Below are the code and all the weights of a small trained network. Each question names an input and a target symbol and asks about switching units off, where a switched-off unit gives its printed mean instead of its output.

import numpy as np


def w(rows, s, z=0):
    codes = np.array(rows[::2]) - 128.0
    scale = np.full(codes.shape[1], s)
    scale[-1] = z or s
    return codes * scale


def norm(h):
    return h / np.sqrt((h * h).mean(-1, keepdims=True) + 1e-5)


def f(y):
    return y / 2 * (1 + np.tanh(0.7978845608 * (y + 0.044715 * y**3)))


def softmax(a):
    e = np.exp(a - a.max(-1, keepdims=True))
    return e / e.sum(-1, keepdims=True)


def log_softmax(a):
    a = a - a.max(-1, keepdims=True)
    return a - np.log(np.exp(a).sum(-1, keepdims=True))


def net(x, mask):
    ids = ['αβδεζηθλμξπστφψω'.index(c) for c in x.split()]
    T = len(ids)
    res = E[ids] + P[:T]
    u = 0
    for l in range(2):
        q, k, v = (norm(res) @ M[l].T for M in (Q, K, V))
        z = softmax(np.where(np.tri(T) > 0, q @ k.T / 2**0.5, -1e9)) @ v
        res = res + np.where(mask[u], z, O[l][:, -1]) @ O[l][:, :-1]
        u += 1
        y = f(norm(res) @ A[l][:, :-1].T + A[l][:, -1])
        res = res + np.where(mask[u : u + 16], y, B[l][:, -1]) @ B[l][:, :-1]
        u += 16
    return log_softmax(norm(res)[-1] @ U[:, :-1].T + U[:, -1])


Q, K, V, O, A, B = {}, {}, {}, {}, {}, {}
E = w([
[116,109,79,137],'α',
[167,7,89,41],'β',
[223,129,38,63],'δ',
[116,123,71,133],'ε',
[102,147,63,130],'ζ',
[148,177,111,119],'η',
[233,140,45,111],'θ',
[164,164,171,152],'λ',
[175,123,127,54],'μ',
[89,41,175,89],'ξ',
[105,105,167,110],'π',
[97,125,56,134],'σ',
[141,152,98,120],'τ',
[141,152,98,121],'φ',
[79,76,158,144],'ψ',
[89,110,47,137],'ω',
],0.021)
P = w([
[59,183,99,89],'0',
[215,59,151,246],'1',
[80,176,114,80],'2',
[189,80,127,192],'3',
[88,172,121,73],'4',
[176,85,125,155],'5',
[95,171,131,70],'6',
[170,87,124,132],'7',
[97,177,138,68],'8',
[187,93,121,105],'9',
[85,184,138,75],'10',
[161,71,71,111],'11',
],0.013)
Q[0] = w([
[190,107,112,249],'0.h1',
[123,185,131,125],'0.h1',
],0.012)
K[0] = w([
[91,221,107,254],'0.h1',
[167,81,193,77],'0.h1',
],0.0064)
V[0] = w([
[140,170,206,114],'0.h1',
[155,255,100,187],'0.h1',
],0.0059)
O[0] = w([
[176,99,175,63,7],'0.h1',
[208,254,126,137,134],'0.h1',
],0.0087,0.002)
A[0] = w([
[99,86,102,86,100],'0.n1',
[132,197,151,175,4],'0.n2',
[100,200,197,87,76],'0.n3',
[75,165,96,151,159],'0.n4',
[158,165,103,222,145],'0.n5',
[128,187,221,159,3],'0.n6',
[182,28,87,170,160],'0.n7',
[103,89,142,191,109],'0.n8',
[235,54,83,192,169],'0.n9',
[134,191,185,130,139],'0.n10',
[182,160,124,126,161],'0.n11',
[91,128,129,106,58],'0.n12',
[140,150,127,115,56],'0.n13',
[155,140,154,8,104],'0.n14',
[62,147,50,89,89],'0.n15',
[200,182,98,137,43],'0.n16',
],0.011,0.0036)
B[0] = w([
[96,147,152,70,169],'0.n1',
[174,177,125,122,123],'0.n2',
[106,81,86,97,143],'0.n3',
[127,76,117,145,190],'0.n4',
[138,97,140,185,190],'0.n5',
[107,144,85,94,122],'0.n6',
[161,110,192,146,215],'0.n7',
[133,195,160,129,133],'0.n8',
[138,71,254,139,254],'0.n9',
[115,53,73,146,132],'0.n10',
[128,123,129,170,171],'0.n11',
[123,104,115,126,129],'0.n12',
[120,165,70,109,120],'0.n13',
[103,139,143,140,187],'0.n14',
[152,106,97,152,246],'0.n15',
[104,131,114,123,180],'0.n16',
],0.009,0.0065)
Q[1] = w([
[157,123,255,172],'1.h1',
[91,104,59,77],'1.h1',
],0.0073)
K[1] = w([
[82,137,100,254],'1.h1',
[197,129,206,99],'1.h1',
],0.0093)
V[1] = w([
[47,246,201,147],'1.h1',
[218,55,132,2],'1.h1',
],0.0047)
O[1] = w([
[2,219,160,114,6],'1.h1',
[211,86,59,49,136],'1.h1',
],0.0094,0.002)
A[1] = w([
[158,102,248,160,230],'1.n1',
[195,113,133,101,166],'1.n2',
[30,111,107,118,140],'1.n3',
[73,109,108,183,99],'1.n4',
[160,77,151,69,81],'1.n5',
[103,89,136,190,175],'1.n6',
[165,121,90,152,90],'1.n7',
[83,95,223,113,138],'1.n8',
[123,110,80,112,119],'1.n9',
[181,109,151,126,254],'1.n10',
[79,112,81,130,121],'1.n11',
[189,134,112,77,103],'1.n12',
[56,109,124,71,120],'1.n13',
[116,138,154,59,112],'1.n14',
[105,209,118,121,85],'1.n15',
[137,222,158,125,53],'1.n16',
],0.016,0.0027)
B[1] = w([
[138,1,109,78,247],'1.n1',
[114,108,113,165,167],'1.n2',
[138,144,195,161,166],'1.n3',
[155,122,124,116,146],'1.n4',
[129,89,138,154,170],'1.n5',
[175,77,110,53,175],'1.n6',
[116,161,126,131,153],'1.n7',
[218,175,87,144,183],'1.n8',
[117,130,163,139,164],'1.n9',
[112,137,102,135,186],'1.n10',
[135,117,160,122,165],'1.n11',
[109,142,109,145,150],'1.n12',
[82,168,132,145,166],'1.n13',
[79,139,76,122,142],'1.n14',
[190,105,166,66,129],'1.n15',
[91,92,125,79,123],'1.n16',
],0.012,0.013)
U = w([
[191,73,186,133,169],'α',
[105,70,96,85,137],'β',
[137,133,4,98,90],'δ',
[150,139,107,180,60],'ε',
[170,185,147,194,135],'ζ',
[136,180,130,50,152],'η',
[123,183,71,183,197],'θ',
[131,163,141,69,111],'λ',
[40,165,70,83,143],'μ',
[48,104,222,68,57],'ξ',
[76,178,186,146,238],'π',
[142,149,147,221,43],'σ',
[150,178,137,111,154],'τ',
[150,176,134,111,146],'φ',
[119,162,210,172,214],'ψ',
[117,125,154,209,3],'ω',
],0.016,0.005)

Each question gives the input, a string of symbols that net reads in full, and the target symbol t.
The units are the heads (2 rows each of Q, K, V and O) and the neurons (one row each of A and B). Each row of codes is followed by its name. A weight is (code - 128) times the scale printed after its matrix; where a second scale follows, it is the last column's (O, A, B and U).
mask holds one flag per unit, layer by layer, with each layer's heads first. A switched-off unit (its flag False) gives its mean, the last column of its rows in O or B, instead of its output. The means were averaged over made-up inputs and are rounded, as every weight is.
A unit's drop is (log p(t) with every unit on - log p(t) with that unit switched off) / (log p(t) with every unit on - log p(t) with every unit switched off).
The circuit of an input: a set's keep is (log p(t) with only the set's units on - log p(t) with every unit switched off) / (log p(t) with every unit on - log p(t) with every unit switched off). Starting from the 12 units with the biggest drops (on a tie, the unit counted first), units are removed one at a time, each time the one whose removal leaves the highest keep (on an exact tie, the one counted first), for as long as the keep stays at least 0.8.
units of the circuit, in order: the units of the circuit, biggest drop first
most important unit: the unit with the biggest drop
top k neurons: the k neurons with the biggest drops, biggest first
k most important neurons of layer l: the k neurons of layer l with the biggest drops, biggest first
input σ η μ ω π λ α δ σ, target δ: units of the circuit, in order -> [1.h1, 1.n1]
input π σ ζ α ζ, target π: units of the circuit, in order -> [1.n1, 1.n3, 1.n8]
input τ δ β λ ε φ φ β λ, target β: most important unit -> 1.h1
input β β η ψ ψ μ σ ζ η, target μ: units of the circuit, in order -> [1.n1, 0.n9, 0.h1, 1.n8]
input τ π π ζ η ζ π ψ ξ, target ξ: 2 most important neurons of layer 0 -> [0.n9, 0.n7]
input ε ζ φ ξ ζ ξ ω ζ ε τ σ, target ξ: top 2 neurons -> [1.n8, 1.n3]
input δ α ξ ε σ ω ψ φ π ξ τ, target ξ: top 2 neurons -> [0.n9, 1.n8]
input β η ω δ α ζ ζ η θ μ ζ, target μ: units of the circuit, in order -> [1.n1, 1.n8]
input φ σ τ η σ φ π η η λ σ, target π: top 3 neurons -> [1.n1, 1.n3, 1.n8]
input ζ ψ σ μ ψ ζ μ θ ε, target μ: top 3 neurons -> [1.n1, 0.n9, 1.n8]
input π η φ π α, target π: units of the circuit, in order -> [1.n1, 1.n13, 1.h1]
input λ ω ζ ω τ ζ ξ δ α φ λ, target δ: units of the circuit, in order -> [0.n9, 0.n6, 0.n3]
input ω ψ ζ π ζ φ σ σ ω η η, target π: top 2 neurons -> [1.n1, 0.n3]
input ψ ζ τ, target ψ: top 2 neurons -> [1.n1, 1.n3]
input θ η ζ, target θ: most important unit -> 1.n1
input ψ ω ε, target ψ: units of the circuit, in order -> [1.n3, 1.n1]
input φ π σ δ ζ, target δ: top 2 neurons -> [0.n15, 0.n9]
input ζ φ ω μ ε ζ σ, target μ: 3 most important neurons of layer 0 -> [0.n9, 0.n15, 0.n5]
input θ ε λ ζ η η θ ε ζ ω ζ, target θ: top 2 neurons -> [0.n9, 1.n1]
input φ β ω ω ω δ η, target δ: 2 most important neurons of layer 0 -> [0.n9, 0.n15]
input β ζ π σ ζ π λ ζ φ ζ τ, target π: most important unit -> 0.h1
input ξ η ζ, target ξ: top 3 neurons -> [1.n8, 1.n3, 1.n11]
input η λ θ ζ π, target π: top 3 neurons -> [0.n9, 1.n1, 1.n3]
input π ζ ω, target π: units of the circuit, in order -> [1.n1, 1.n3, 1.h1]
input σ θ β α α ω ψ ω ζ τ ψ, target ψ: top 4 neurons -> [1.n3, 0.n9, 0.n7, 1.n1]
input ζ η α ζ η, target η: top 3 neurons -> [1.n15, 1.n1, 0.n9]
input π δ τ, target δ: units of the circuit, in order -> [0.n9]
input π α λ ψ ω λ τ η ζ η, target β: 2 most important neurons of layer 1 -> [1.n8, 1.n1]
